Here is a tiny trained network, its code and every weight. The questions are about switching its units off for an input and a target symbol, where a switched-off unit gives its printed mean instead of its output.

import numpy as np


def w(rows, s, z=0):
    codes = np.array(rows[::2]) - 128.0
    scale = np.full(codes.shape[1], s)
    scale[-1] = z or s
    return codes * scale


def norm(h):
    return h / np.sqrt((h * h).mean(-1, keepdims=True) + 1e-5)


def f(y):
    return np.maximum(y, 0)


def softmax(a):
    e = np.exp(a - a.max(-1, keepdims=True))
    return e / e.sum(-1, keepdims=True)


def log_softmax(a):
    a = a - a.max(-1, keepdims=True)
    return a - np.log(np.exp(a).sum(-1, keepdims=True))


def net(x, mask):
    ids = ['αβγδζηλμξσψω'.index(c) for c in x.split()]
    T = len(ids)
    res = E[ids] + P[:T]
    r = norm(res)
    for j in range(2):
        rows = slice(4 * j, 4 * j + 4)
        q, k, v = (r @ M[0][rows].T for M in (Q, K, V))
        z = softmax(np.where(np.tri(T) > 0, q @ k.T / 4**0.5, -1e9)) @ v
        o = O[0][rows]
        res = res + np.where(mask[j], z, o[:, -1]) @ o[:, :-1]
    y = f(norm(res) @ A[0][:, :-1].T + A[0][:, -1])
    res = res + np.where(mask[2:18], y, B[0][:, -1]) @ B[0][:, :-1]
    return log_softmax(norm(res)[-1] @ U[:, :-1].T + U[:, -1])


Q, K, V, O, A, B = {}, {}, {}, {}, {}, {}
E = w([
[160,72,143],'α',
[103,136,98],'β',
[185,98,173],'γ',
[113,116,105],'δ',
[126,104,110],'ζ',
[103,115,93],'η',
[128,101,108],'λ',
[178,76,157],'μ',
[198,60,175],'ξ',
[63,86,49],'σ',
[122,117,155],'ψ',
[251,239,197],'ω',
],0.02)
P = w([
[76,251,105],'0',
[152,216,176],'1',
[123,83,122],'2',
[120,88,123],'3',
[137,95,146],'4',
[123,105,121],'5',
[122,113,116],'6',
[119,118,112],'7',
[120,123,110],'8',
[122,126,111],'9',
[125,130,112],'10',
[124,135,113],'11',
[126,137,110],'12',
[131,134,107],'13',
],0.019)
Q[0] = w([
[61,136,65],'H1',
[78,105,6],'H1',
[91,150,136],'H1',
[163,121,159],'H1',
[159,190,7],'H2',
[161,61,201],'H2',
[89,89,144],'H2',
[155,85,140],'H2',
],0.013)
K[0] = w([
[58,103,246],'H1',
[9,91,216],'H1',
[127,127,193],'H1',
[159,138,67],'H1',
[203,184,47],'H2',
[64,143,198],'H2',
[167,103,153],'H2',
[125,157,158],'H2',
],0.015)
V[0] = w([
[208,124,7],'H1',
[64,201,148],'H1',
[98,92,140],'H1',
[149,101,131],'H1',
[211,175,78],'H2',
[254,127,19],'H2',
[154,164,157],'H2',
[84,123,243],'H2',
],0.015)
O[0] = w([
[208,130,4,55],'H1',
[55,138,113,127],'H1',
[128,83,167,165],'H1',
[150,127,144,133],'H1',
[159,184,88,23],'H2',
[248,163,48,1],'H2',
[132,172,145,104],'H2',
[128,141,207,217],'H2',
],0.015,0.0069)
A[0] = w([
[198,154,145,174],'N1',
[98,148,121,143],'N2',
[154,210,164,57],'N3',
[124,66,183,169],'N4',
[171,11,115,148],'N5',
[130,132,130,66],'N6',
[92,106,148,1],'N7',
[146,182,82,48],'N8',
[79,105,144,170],'N9',
[174,191,58,208],'N10',
[70,172,115,180],'N11',
[77,163,99,227],'N12',
[132,139,168,136],'N13',
[133,134,69,28],'N14',
[174,107,164,21],'N15',
[185,154,93,164],'N16',
],0.013,0.0029)
B[0] = w([
[103,213,126,144],'N1',
[150,123,124,146],'N2',
[92,84,2,141],'N3',
[152,189,124,254],'N4',
[199,28,32,196],'N5',
[127,115,133,128],'N6',
[173,61,179,168],'N7',
[173,95,207,136],'N8',
[98,161,152,217],'N9',
[147,120,227,151],'N10',
[190,96,112,165],'N11',
[187,74,128,159],'N12',
[151,56,144,171],'N13',
[171,96,187,134],'N14',
[197,112,110,142],'N15',
[113,180,185,144],'N16',
],0.017,0.0098)
U = w([
[58,120,51,60],'α',
[59,163,54,106],'β',
[92,187,102,41],'γ',
[48,103,60,11],'δ',
[161,74,59,145],'ζ',
[83,90,52,80],'η',
[224,63,81,137],'λ',
[204,143,92,113],'μ',
[171,135,113,3],'ξ',
[101,25,42,106],'σ',
[5,55,227,231],'ψ',
[204,251,171,153],'ω',
],0.011,0.0043)

Each question gives the input, a string of symbols that net reads in full, and the target symbol t.
The units are the heads (4 rows each of Q, K, V and O) and the neurons (one row each of A and B). Each row of codes is followed by its name. A weight is (code - 128) times the scale printed after its matrix; where a second scale follows, it is the last column's (O, A, B and U).
mask holds one flag per unit, heads first, then neurons. A switched-off unit (its flag False) gives its mean, the last column of its rows in O or B, instead of its output. The means were averaged over made-up inputs and are rounded, as every weight is.
A unit's drop is (log p(t) with every unit on - log p(t) with that unit switched off) / (log p(t) with every unit on - log p(t) with every unit switched off).
The circuit of an input: a set's keep is (log p(t) with only the set's units on - log p(t) with every unit switched off) / (log p(t) with every unit on - log p(t) with every unit switched off). Starting from the 12 units with the biggest drops (on a tie, the unit counted first), units are removed one at a time, each time the one whose removal leaves the highest keep (on an exact tie, the one counted first), for as long as the keep stays at least 0.8.
circuit, biggest first: the units of the circuit, biggest drop first
k most important neurons: the k neurons with the biggest drops, biggest first
which heads matter: for each layer, one digit per head in row order, 1 if its drop is at least 0.15 and else 0, layers parted by /
drop of u: that unit's drop, to one decimal
input λ λ ω η, target ω: which heads matter	01
input ζ ψ ψ ζ σ ψ γ σ λ α, target λ: which heads matter	10
input μ λ ψ ζ λ δ λ ω γ α δ β, target λ: which heads matter	11
input ω β η ζ δ ω α ξ σ λ ψ μ λ μ, target λ: circuit, biggest first	H1
input λ μ ζ γ μ σ λ ω μ γ, target ω: circuit, biggest first	H2, N1
input ζ δ ω λ δ ψ γ δ β ω ω λ, target ω: which heads matter	01
input λ μ ζ α λ ξ, target λ: which heads matter	00
input ψ η δ β λ ψ λ μ α β, target λ: which heads matter	01
input α σ β ψ δ ζ ψ λ δ δ, target λ: 2 most important neurons	N5, N4
input ω ζ λ, target ω: circuit, biggest first	H2, H1, N16
input ξ λ γ ζ, target λ: which heads matter	00
input λ σ μ β λ λ λ, target λ: drop of H1	0.2
input η λ γ ξ, target λ: drop of H2	1.2
input λ λ γ, target λ: circuit, biggest first	H2
input ψ β ψ β λ ψ γ α λ λ λ γ, target λ: drop of H1	2.0
input λ λ ψ γ δ λ η, target λ: drop of H2	1.1
